Below is a small trained network, with its code and all its weights. Each question gives an input and a class and asks what happens when units are switched off, that is, made to give their printed mean instead of their output.

import numpy as np


def w(rows, s, z=0):
    codes = np.array(rows[::2]) - 128.0
    scale = np.full(codes.shape[1], s)
    scale[-1] = z or s
    return codes * scale


def norm(h):
    return h / np.sqrt((h * h).mean(-1, keepdims=True) + 1e-5)


def f(y):
    return np.maximum(y, 0)


def log_softmax(a):
    a = a - a.max(-1, keepdims=True)
    return a - np.log(np.exp(a).sum(-1, keepdims=True))


def net(x, mask):
    res = np.array(x, float).reshape(1, 5) / 4 @ E
    u = 0
    for l in range(3):
        y = f(norm(res) @ A[l][:, :-1].T + A[l][:, -1])
        res = res + np.where(mask[u : u + 10], y, B[l][:, -1]) @ B[l][:, :-1]
        u += 10
    return log_softmax(norm(res)[-1] @ U[:, :-1].T + U[:, -1])


A, B = {}, {}
E = w([
[35,21,66],'x0',
[121,254,73],'x1',
[79,182,133],'x2',
[78,162,161],'x3',
[88,116,107],'x4',
],0.0055)
A[0] = w([
[80,106,85,37],'0.n0',
[178,196,119,96],'0.n1',
[100,143,247,153],'0.n2',
[96,184,2,97],'0.n3',
[182,117,164,35],'0.n4',
[48,233,24,114],'0.n5',
[194,137,205,40],'0.n6',
[57,84,138,132],'0.n7',
[78,215,129,252],'0.n8',
[100,134,176,95],'0.n9',
],0.0092,0.0033)
B[0] = w([
[138,90,129,165],'0.n0',
[181,187,34,191],'0.n1',
[119,62,253,201],'0.n2',
[44,157,180,220],'0.n3',
[135,147,131,153],'0.n4',
[14,134,160,255],'0.n5',
[99,104,148,182],'0.n6',
[203,138,113,207],'0.n7',
[81,105,173,246],'0.n8',
[142,92,140,146],'0.n9',
],0.0068,0.0053)
A[1] = w([
[117,198,150,178],'1.n0',
[93,185,131,108],'1.n1',
[81,130,108,209],'1.n2',
[130,68,107,166],'1.n3',
[126,121,167,18],'1.n4',
[102,6,63,166],'1.n5',
[142,78,79,145],'1.n6',
[197,32,147,255],'1.n7',
[143,87,85,136],'1.n8',
[179,174,125,175],'1.n9',
],0.013,0.0033)
B[1] = w([
[229,30,74,185],'1.n0',
[153,71,55,174],'1.n1',
[151,110,67,185],'1.n2',
[171,187,188,182],'1.n3',
[128,104,175,140],'1.n4',
[96,254,45,232],'1.n5',
[188,179,96,168],'1.n6',
[149,239,107,255],'1.n7',
[193,155,123,160],'1.n8',
[242,22,95,158],'1.n9',
],0.008,0.0087)
A[2] = w([
[178,140,182,186],'2.n0',
[230,129,81,252],'2.n1',
[77,61,142,137],'2.n2',
[97,92,103,106],'2.n3',
[147,71,197,119],'2.n4',
[177,127,137,174],'2.n5',
[175,211,22,176],'2.n6',
[255,71,93,106],'2.n7',
[116,115,141,59],'2.n8',
[137,118,173,16],'2.n9',
],0.0095,0.0027)
B[2] = w([
[94,178,193,174],'2.n0',
[140,1,122,225],'2.n1',
[98,89,162,151],'2.n2',
[78,122,131,147],'2.n3',
[162,144,123,148],'2.n4',
[98,86,189,166],'2.n5',
[155,55,159,254],'2.n6',
[94,44,97,185],'2.n7',
[166,140,102,128],'2.n8',
[132,181,154,134],'2.n9',
],0.0061,0.0086)
U = w([
[138,94,134,2],'0',
[151,165,228,131],'1',
[200,223,20,121],'2',
[219,1,73,149],'3',
[81,32,95,154],'4',
[203,203,141,181],'5',
[11,106,89,149],'6',
],0.014,0.0099)

Each question gives the input, the list of numbers given to net, and the class t.
The units are the neurons (one row each of A and B). Each row of codes is followed by its name. A weight is (code - 128) times the scale printed after its matrix; where a second scale follows, it is the last column's (A, B and U).
mask holds one flag per neuron, layer by layer. A switched-off neuron (its flag False) gives its mean, the last column of its row in B, instead of its output. The means were averaged over made-up inputs and are rounded, as every weight is.
A unit's drop is (log p(t) with every unit on - log p(t) with that unit switched off) / (log p(t) with every unit on - log p(t) with every unit switched off).
most important unit: the unit with the biggest drop
top k neurons: the k neurons with the biggest drops, biggest first
top k neurons in layer l: the k neurons of layer l with the biggest drops, biggest first
drop when u is switched off: that unit's drop, to one decimal
input [3,7,0,-7,7], class 6: most important unit -> 0.n5
input [-2,1,5,3,-5], class 3: top 2 neurons in layer 1 -> 1.n0, 1.n1
input [5,7,-5,-5,8], class 6: top 2 neurons -> 0.n3, 0.n5
input [6,5,-7,-1,7], class 2: top 2 neurons in layer 0 -> 0.n8, 0.n2
input [-4,-6,-4,-7,-7], class 5: top 2 neurons -> 1.n7, 1.n0
input [5,5,0,1,-6], class 4: top 2 neurons in layer 1 -> 1.n7, 1.n5
input [-3,8,3,8,-1], class 6: top 3 neurons -> 0.n5, 0.n8, 1.n7
input [5,-6,8,5,-3], class 1: top 2 neurons in layer 1 -> 1.n1, 1.n3
input [-6,-4,0,2,1], class 1: top 2 neurons -> 0.n2, 1.n5
input [-7,7,5,-2,8], class 3: top 2 neurons in layer 1 -> 1.n0, 1.n5
input [3,2,-4,-1,-3], class 5: top 2 neurons -> 0.n5, 1.n3
input [-6,2,8,-2,6], class 3: top 2 neurons -> 1.n0, 0.n1
input [-5,5,6,7,6], class 6: top 3 neurons -> 0.n5, 0.n8, 1.n7
input [-2,-4,-7,-6,-8], class 5: top 2 neurons -> 1.n7, 1.n0
input [0,-7,-1,3,5], class 2: top 2 neurons -> 1.n7, 1.n5
input [6,-7,5,6,6], class 2: top neuron in layer 1 -> 1.n5
input [3,-4,4,8,0], class 1: drop when 0.n2 is switched off -> 0.2
input [4,-1,-4,8,2], class 5: drop when 0.n7 is switched off -> 0.1
input [7,-4,-3,8,2], class 5: drop when 0.n1 is switched off -> 0.0
input [-6,-7,-2,-4,-2], class 1: most important unit -> 1.n0
